Below are the code and all the weights of a small trained network. Each question names an input and a target symbol and asks about switching units off, where a switched-off unit gives its printed mean instead of its output.

import numpy as np


def w(rows, s, z=0):
    codes = np.array(rows[::2]) - 128.0
    scale = np.full(codes.shape[1], s)
    scale[-1] = z or s
    return codes * scale


def f(y):
    return y / 2 * (1 + np.tanh(0.7978845608 * (y + 0.044715 * y**3)))


def softmax(a):
    e = np.exp(a - a.max(-1, keepdims=True))
    return e / e.sum(-1, keepdims=True)


def log_softmax(a):
    a = a - a.max(-1, keepdims=True)
    return a - np.log(np.exp(a).sum(-1, keepdims=True))


def net(x, mask):
    ids = ['ΦΨδζμπσ'.index(c) for c in x.split()]
    T = len(ids)
    res = E[ids] + P[:T]
    u = 0
    for l in range(3):
        q, k, v = (res @ M[l].T for M in (Q, K, V))
        z = softmax(np.where(np.tri(T) > 0, q @ k.T / 2**0.5, -1e9)) @ v
        res = res + np.where(mask[u], z, O[l][:, -1]) @ O[l][:, :-1]
        u += 1
        y = f(res @ A[l][:, :-1].T + A[l][:, -1])
        res = res + np.where(mask[u : u + 8], y, B[l][:, -1]) @ B[l][:, :-1]
        u += 8
    return log_softmax(res[-1] @ U[:, :-1].T + U[:, -1])


Q, K, V, O, A, B = {}, {}, {}, {}, {}, {}
E = w([
[194,98,234,150,4,108,90,60,154,151,54],'Φ',
[71,193,203,144,166,110,169,71,143,49,107],'Ψ',
[66,143,213,176,142,63,59,40,213,123,118],'δ',
[180,122,127,254,136,181,134,114,184,52,98],'ζ',
[166,180,138,115,37,186,186,139,195,117,193],'μ',
[160,96,67,128,76,169,65,10,68,104,167],'π',
[162,140,217,95,161,174,23,160,76,151,166],'σ',
],0.0067)
P = w([
[41,233,189,104,55,63,81,126,99,78,58],'0',
[76,177,154,254,37,133,100,71,117,175,55],'1',
[184,230,152,133,73,58,98,89,149,58,126],'2',
[89,147,141,214,78,141,85,79,144,162,77],'3',
[183,183,164,126,105,74,102,74,164,49,154],'4',
[99,124,129,192,108,155,91,99,146,165,101],'5',
[189,157,172,117,133,108,122,67,160,47,180],'6',
[101,99,119,177,138,179,107,126,150,162,121],'7',
[183,129,170,114,165,136,133,59,155,46,209],'8',
[102,70,107,163,167,205,110,136,150,163,146],'9',
[187,97,171,116,196,163,161,58,147,43,239],'10',
[116,40,95,145,191,244,121,154,152,153,167],'11',
[171,81,208,103,226,182,160,48,166,57,254],'12',
],0.0056)
Q[0] = w([
[28,98,58,116,110,109,161,198,69,210,51],'L0H1',
[116,146,240,188,156,125,51,1,233,85,183],'L0H1',
],0.0087)
K[0] = w([
[130,214,104,184,2,95,148,108,130,106,8],'L0H1',
[188,6,110,119,231,195,172,142,147,109,248],'L0H1',
],0.0068)
V[0] = w([
[106,148,174,26,195,120,101,168,72,198,158],'L0H1',
[13,168,165,129,136,1,137,94,220,142,65],'L0H1',
],0.0058)
O[0] = w([
[169,92,44,52,146,3,104,212,179,61,119,5],'L0H1',
[95,75,254,2,175,129,169,73,170,142,115,184],'L0H1',
],0.0052,0.0026)
A[0] = w([
[137,146,123,103,109,190,166,105,132,148,191,217],'L0N1',
[152,117,89,149,69,136,86,90,81,114,146,192],'L0N2',
[130,146,156,114,95,152,106,76,79,121,136,189],'L0N3',
[177,153,150,176,162,144,150,102,151,35,153,252],'L0N4',
[79,104,158,147,169,187,178,79,139,127,120,188],'L0N5',
[171,81,158,1,157,86,172,115,153,78,152,115],'L0N6',
[155,155,139,189,88,143,119,130,137,110,72,221],'L0N7',
[108,44,133,182,89,162,113,105,149,187,63,181],'L0N8',
],0.0078,0.0023)
B[0] = w([
[141,103,152,116,75,186,157,92,147,104,201,170],'L0N1',
[163,159,92,91,139,102,92,73,101,147,168,167],'L0N2',
[131,140,164,108,129,116,104,57,92,131,153,204],'L0N3',
[146,142,127,144,221,109,127,128,166,90,176,255],'L0N4',
[78,118,165,140,175,211,150,106,116,132,126,229],'L0N5',
[162,184,61,3,230,155,191,100,160,221,166,137],'L0N6',
[131,177,146,148,169,83,130,136,167,174,93,203],'L0N7',
[116,119,133,159,146,173,90,107,147,221,72,203],'L0N8',
],0.006,0.0058)
Q[1] = w([
[172,123,137,18,80,38,253,192,18,79,93],'L1H1',
[245,111,85,19,166,77,178,144,92,22,220],'L1H1',
],0.0055)
K[1] = w([
[63,253,235,100,82,85,111,161,114,173,32],'L1H1',
[157,182,153,109,81,102,75,254,63,133,96],'L1H1',
],0.0041)
V[1] = w([
[138,159,128,45,112,214,126,63,19,143,215],'L1H1',
[131,213,168,99,251,223,209,157,153,54,140],'L1H1',
],0.0033)
O[1] = w([
[228,149,161,64,150,36,191,21,106,141,180,195],'L1H1',
[211,253,87,165,101,123,156,223,30,74,143,253],'L1H1',
],0.0038,0.0034)
A[1] = w([
[126,64,127,66,176,153,114,73,169,223,113,174],'L1N1',
[161,212,142,160,152,106,109,89,117,146,127,254],'L1N2',
[157,166,37,146,109,2,114,119,171,57,154,188],'L1N3',
[85,139,194,151,119,102,81,104,129,65,123,224],'L1N4',
[167,100,108,90,178,122,81,193,120,90,149,181],'L1N5',
[12,82,101,186,170,177,87,156,203,130,100,162],'L1N6',
[134,112,118,190,119,140,53,162,180,201,20,125],'L1N7',
[154,196,108,85,164,17,143,140,179,62,146,225],'L1N8',
],0.0057,0.0015)
B[1] = w([
[130,95,102,57,143,126,83,61,148,212,111,183],'L1N1',
[151,188,138,139,156,77,126,104,124,140,141,253],'L1N2',
[197,134,33,49,89,143,68,254,126,98,85,150],'L1N3',
[118,122,207,159,129,82,123,133,108,68,123,214],'L1N4',
[130,93,75,135,116,158,142,88,187,143,78,130],'L1N5',
[19,97,148,105,165,211,156,138,76,128,135,171],'L1N6',
[117,156,109,110,107,173,110,215,70,214,81,165],'L1N7',
[191,217,64,109,113,126,99,202,161,158,91,179],'L1N8',
],0.0058,0.0061)
Q[2] = w([
[77,108,221,192,225,136,193,32,168,109,155],'L2H1',
[2,2,69,51,68,178,159,175,39,200,20],'L2H1',
],0.0062)
K[2] = w([
[107,66,117,146,194,214,228,136,200,69,208],'L2H1',
[100,254,240,156,101,46,177,115,180,172,18],'L2H1',
],0.0043)
V[2] = w([
[133,117,126,60,102,129,70,71,20,143,177],'L2H1',
[141,142,131,84,3,194,214,143,248,145,192],'L2H1',
],0.0055)
O[2] = w([
[123,141,124,116,119,107,1,221,81,180,198,192],'L2H1',
[38,188,118,214,12,189,108,105,235,166,139,4],'L2H1',
],0.0057,0.0036)
A[2] = w([
[154,119,139,111,157,93,131,69,110,153,175,178],'L2N1',
[121,172,188,154,71,95,94,136,101,107,186,227],'L2N2',
[110,91,192,186,128,76,230,65,135,1,121,129],'L2N3',
[72,40,182,132,153,170,145,92,136,128,122,197],'L2N4',
[82,2,180,60,98,109,83,123,147,155,38,203],'L2N5',
[128,145,115,130,123,141,114,37,218,177,158,194],'L2N6',
[114,156,169,165,119,76,97,136,95,24,203,254],'L2N7',
[166,167,52,61,133,50,109,222,155,42,82,208],'L2N8',
],0.0054,0.00096)
B[2] = w([
[121,102,125,106,188,64,146,145,122,134,162,248],'L2N1',
[82,139,176,200,95,148,56,204,106,67,167,211],'L2N2',
[241,112,138,182,52,64,189,48,166,64,14,213],'L2N3',
[165,77,149,84,92,183,99,103,122,96,92,233],'L2N4',
[160,38,143,77,66,180,2,189,181,76,91,180],'L2N5',
[78,117,94,138,142,61,128,124,221,156,154,225],'L2N6',
[176,145,127,177,73,134,61,193,84,109,104,254],'L2N7',
[192,132,57,52,67,225,109,49,151,193,52,223],'L2N8',
],0.0049,0.0042)
U = w([
[96,37,155,92,116,189,94,128,152,70,114,158],'Φ',
[78,222,120,117,162,182,195,117,47,173,112,83],'Ψ',
[115,103,98,93,212,52,159,81,171,188,173,42],'δ',
[170,80,155,145,99,75,183,83,102,62,80,54],'ζ',
[60,186,121,191,48,130,126,123,214,135,145,74],'μ',
[92,136,165,166,155,98,94,255,48,105,201,254],'π',
[199,136,80,101,69,170,94,135,164,178,46,201],'σ',
],0.0051,0.00089)

Each question gives the input, a string of symbols that net reads in full, and the target symbol t.
The units are the heads (2 rows each of Q, K, V and O) and the neurons (one row each of A and B). Each row of codes is followed by its name. A weight is (code - 128) times the scale printed after its matrix; where a second scale follows, it is the last column's (O, A, B and U).
mask holds one flag per unit, layer by layer, with each layer's heads first. A switched-off unit (its flag False) gives its mean, the last column of its rows in O or B, instead of its output. The means were averaged over made-up inputs and are rounded, as every weight is.
A unit's drop is (log p(t) with every unit on - log p(t) with that unit switched off) / (log p(t) with every unit on - log p(t) with every unit switched off).
unit that matters most: the unit with the biggest drop
k most important neurons: the k neurons with the biggest drops, biggest first
top k neurons in layer l: the k neurons of layer l with the biggest drops, biggest first
drop when u is switched off: that unit's drop, to one decimal
input δ π δ σ ζ μ μ ζ Φ π μ, target π: unit that matters most => L0H1
input ζ ζ π μ, target μ: top 2 neurons in layer 2 => [L2N6; L2N2]
input σ ζ Ψ, target σ: top 2 neurons in layer 0 => [L0N8; L0N5]
input μ ζ ζ δ ζ δ, target Ψ: 2 most important neurons => [L0N8; L1N7]
input ζ ζ Φ δ δ Ψ δ π π π, target δ: 2 most important neurons => [L0N2; L1N1]
input μ ζ μ σ Φ Ψ Φ π, target δ: top 2 neurons in layer 0 => [L0N2; L0N8]
input μ σ ζ π μ σ π, target σ: 4 most important neurons => [L1N3; L2N8; L0N5; L0N2]
input Ψ δ δ Ψ Ψ Ψ Ψ μ δ π ζ, target π: 2 most important neurons => [L0N7; L1N2]
input σ ζ μ δ σ ζ δ π δ Φ σ π ζ, target σ: 3 most important neurons => [L2N8; L1N3; L0N4]
input σ δ Φ δ Ψ π δ δ ζ δ δ Ψ Ψ, target δ: 2 most important neurons => [L0N6; L0N4]
input δ σ ζ π ζ, target π: 2 most important neurons => [L0N7; L1N8]
input μ π μ ζ Ψ δ σ ζ ζ μ ζ, target μ: 3 most important neurons => [L0N1; L0N7; L1N2]
input π δ δ σ σ δ μ π μ δ Ψ, target μ: 3 most important neurons => [L0N1; L0N8; L1N3]
input π π δ Φ δ δ Φ, target δ: 2 most important neurons => [L0N6; L1N1]
input δ Φ ζ μ δ, target μ: top 2 neurons in layer 0 => [L0N1; L0N7]
input π δ μ ζ, target Ψ: top neuron in layer 1 => [L1N6]
input μ ζ μ δ Ψ, target μ: 2 most important neurons => [L0N1; L1N8]
input Ψ δ δ ζ δ Ψ δ σ δ μ, target μ: 2 most important neurons => [L0N1; L1N7]
input ζ Φ δ μ ζ σ Ψ, target σ: top 3 neurons in layer 0 => [L0N8; L0N4; L0N5]
input δ δ δ π δ π δ Ψ ζ ζ π, target π: unit that matters most => L0H1
input μ δ δ δ δ δ σ ζ μ, target σ: 3 most important neurons => [L1N3; L0N5; L0N8]
input μ μ ζ, target μ: top 2 neurons in layer 0 => [L0N7; L0N1]
input π δ ζ π π ζ ζ δ Ψ, target ζ: 2 most important neurons => [L2N3; L0N5]
input Ψ δ π σ, target π: drop when L2N3 is switched off => 0.1
input Ψ ζ Φ π Φ, target π: drop when L0H1 is switched off => 0.2
input Ψ δ δ Φ ζ, target ζ: drop when L1H1 is switched off => 0.0
input δ δ π ζ μ, target π: drop when L0N8 is switched off => 0.2
input π π δ, target π: top neuron in layer 2 => [L2N2]
